Below is a small trained network, with its code and all its weights. Each question gives an input and a class and asks what happens when units are switched off, that is, made to give their printed mean instead of their output.

import numpy as np


def w(rows, s, z=0):
    codes = np.array(rows[::2]) - 128.0
    scale = np.full(codes.shape[1], s)
    scale[-1] = z or s
    return codes * scale


def f(y):
    return y / 2 * (1 + np.tanh(0.7978845608 * (y + 0.044715 * y**3)))


def log_softmax(a):
    a = a - a.max(-1, keepdims=True)
    return a - np.log(np.exp(a).sum(-1, keepdims=True))


def net(x, mask):
    res = np.array(x, float).reshape(1, 6) / 4 @ E
    y = f(res @ A[0][:, :-1].T + A[0][:, -1])
    res = res + np.where(mask, y, B[0][:, -1]) @ B[0][:, :-1]
    return log_softmax(res[-1] @ U[:, :-1].T + U[:, -1])


A, B = {}, {}
E = w([
[165,238,125,99,191,102,73,64,122,82],'x0',
[51,145,203,94,164,219,106,177,149,217],'x1',
[215,149,178,231,89,164,130,157,200,86],'x2',
[225,115,129,89,127,162,237,181,90,150],'x3',
[116,105,199,124,192,10,124,161,120,134],'x4',
[133,172,191,125,63,165,146,33,95,146],'x5',
],0.012)
A[0] = w([
[102,171,113,179,204,37,2,94,153,85,197],'N1',
[60,82,179,118,117,100,134,101,95,165,181],'N2',
[103,124,158,36,64,211,76,178,147,138,254],'N3',
[161,118,147,129,121,128,158,254,203,124,240],'N4',
[84,187,182,13,230,84,80,58,51,164,136],'N5',
[156,221,76,133,61,182,123,106,138,81,202],'N6',
[101,47,26,66,82,114,200,119,20,103,202],'N7',
[107,106,112,106,156,88,158,203,133,165,221],'N8',
],0.009,0.0027)
B[0] = w([
[93,84,150,106,135,102,26,99,168,84,245],'N1',
[116,99,79,195,104,161,173,134,231,163,183],'N2',
[114,119,147,164,157,170,84,113,130,224,190],'N3',
[206,187,114,168,183,152,119,254,104,93,202],'N4',
[158,223,75,64,101,127,128,99,250,158,249],'N5',
[86,158,179,112,121,183,130,69,37,57,196],'N6',
[129,104,95,183,127,41,143,77,78,212,232],'N7',
[137,122,106,103,190,89,188,189,153,144,194],'N8',
],0.0096,0.019)
U = w([
[132,199,72,32,140,130,152,102,181,149,45],'0',
[51,81,158,160,70,184,195,114,162,163,48],'1',
[53,98,138,123,144,90,35,102,160,48,184],'2',
[254,85,146,146,208,69,193,192,138,23,251],'3',
[173,86,100,162,27,63,186,68,45,136,133],'4',
[118,145,164,114,104,245,184,69,25,109,164],'5',
[149,120,112,132,247,234,128,189,107,177,138],'6',
[102,70,66,105,192,82,208,139,79,198,72],'7',
],0.0098,0.0019)

Each question gives the input, the list of numbers given to net, and the class t.
The units are the neurons (one row each of A and B). Each row of codes is followed by its name. A weight is (code - 128) times the scale printed after its matrix; where a second scale follows, it is the last column's (A, B and U).
mask holds one flag per neuron, in row order. A switched-off neuron (its flag False) gives its mean, the last column of its row in B, instead of its output. The means were averaged over made-up inputs and are rounded, as every weight is.
A unit's drop is (log p(t) with every unit on - log p(t) with that unit switched off) / (log p(t) with every unit on - log p(t) with every unit switched off).
The circuit of an input: a set's keep is (log p(t) with only the set's units on - log p(t) with every unit switched off) / (log p(t) with every unit on - log p(t) with every unit switched off). Starting from all 8 units, units are removed one at a time, each time the one whose removal leaves the highest keep (on an exact tie, the one counted first), for as long as the keep stays at least 0.8.
circuit, biggest first: the units of the circuit, biggest drop first
top k neurons: the k neurons with the biggest drops, biggest first
drop when u is switched off: that unit's drop, to one decimal
input [2,-8,-2,4,-2,-7], class 4: circuit, biggest first : (N7)
input [8,8,6,6,7,-3], class 3: circuit, biggest first : (N4 N3)
input [-5,-7,-1,-1,2,-2], class 4: top 3 neurons : (N7 N3 N4)
input [-6,5,-4,-6,8,1], class 0: top 2 neurons : (N5 N8)
input [8,6,2,7,6,-5], class 3: top 3 neurons : (N4 N3 N8)
input [-7,0,6,-5,5,2], class 3: top 2 neurons : (N4 N3)
input [1,7,1,-4,3,0], class 0: top 2 neurons : (N5 N6)
input [4,8,3,-2,-5,1], class 5: top 2 neurons : (N6 N4)
input [8,-3,-8,-6,7,-4], class 0: top 2 neurons : (N5 N6)
input [0,3,-1,6,-7,-1], class 5: top 2 neurons : (N6 N8)
input [5,-5,4,7,-6,5], class 5: drop when N4 is switched off : 0.0
input [6,-1,7,-1,-2,7], class 5: drop when N6 is switched off : 0.1
input [-7,0,-8,-6,-1,2], class 7: drop when N4 is switched off : -0.1
input [4,-5,6,-3,-5,5], class 5: circuit, biggest first : (N6)
input [-4,6,-6,5,-4,-2], class 7: drop when N7 is switched off : 1.8
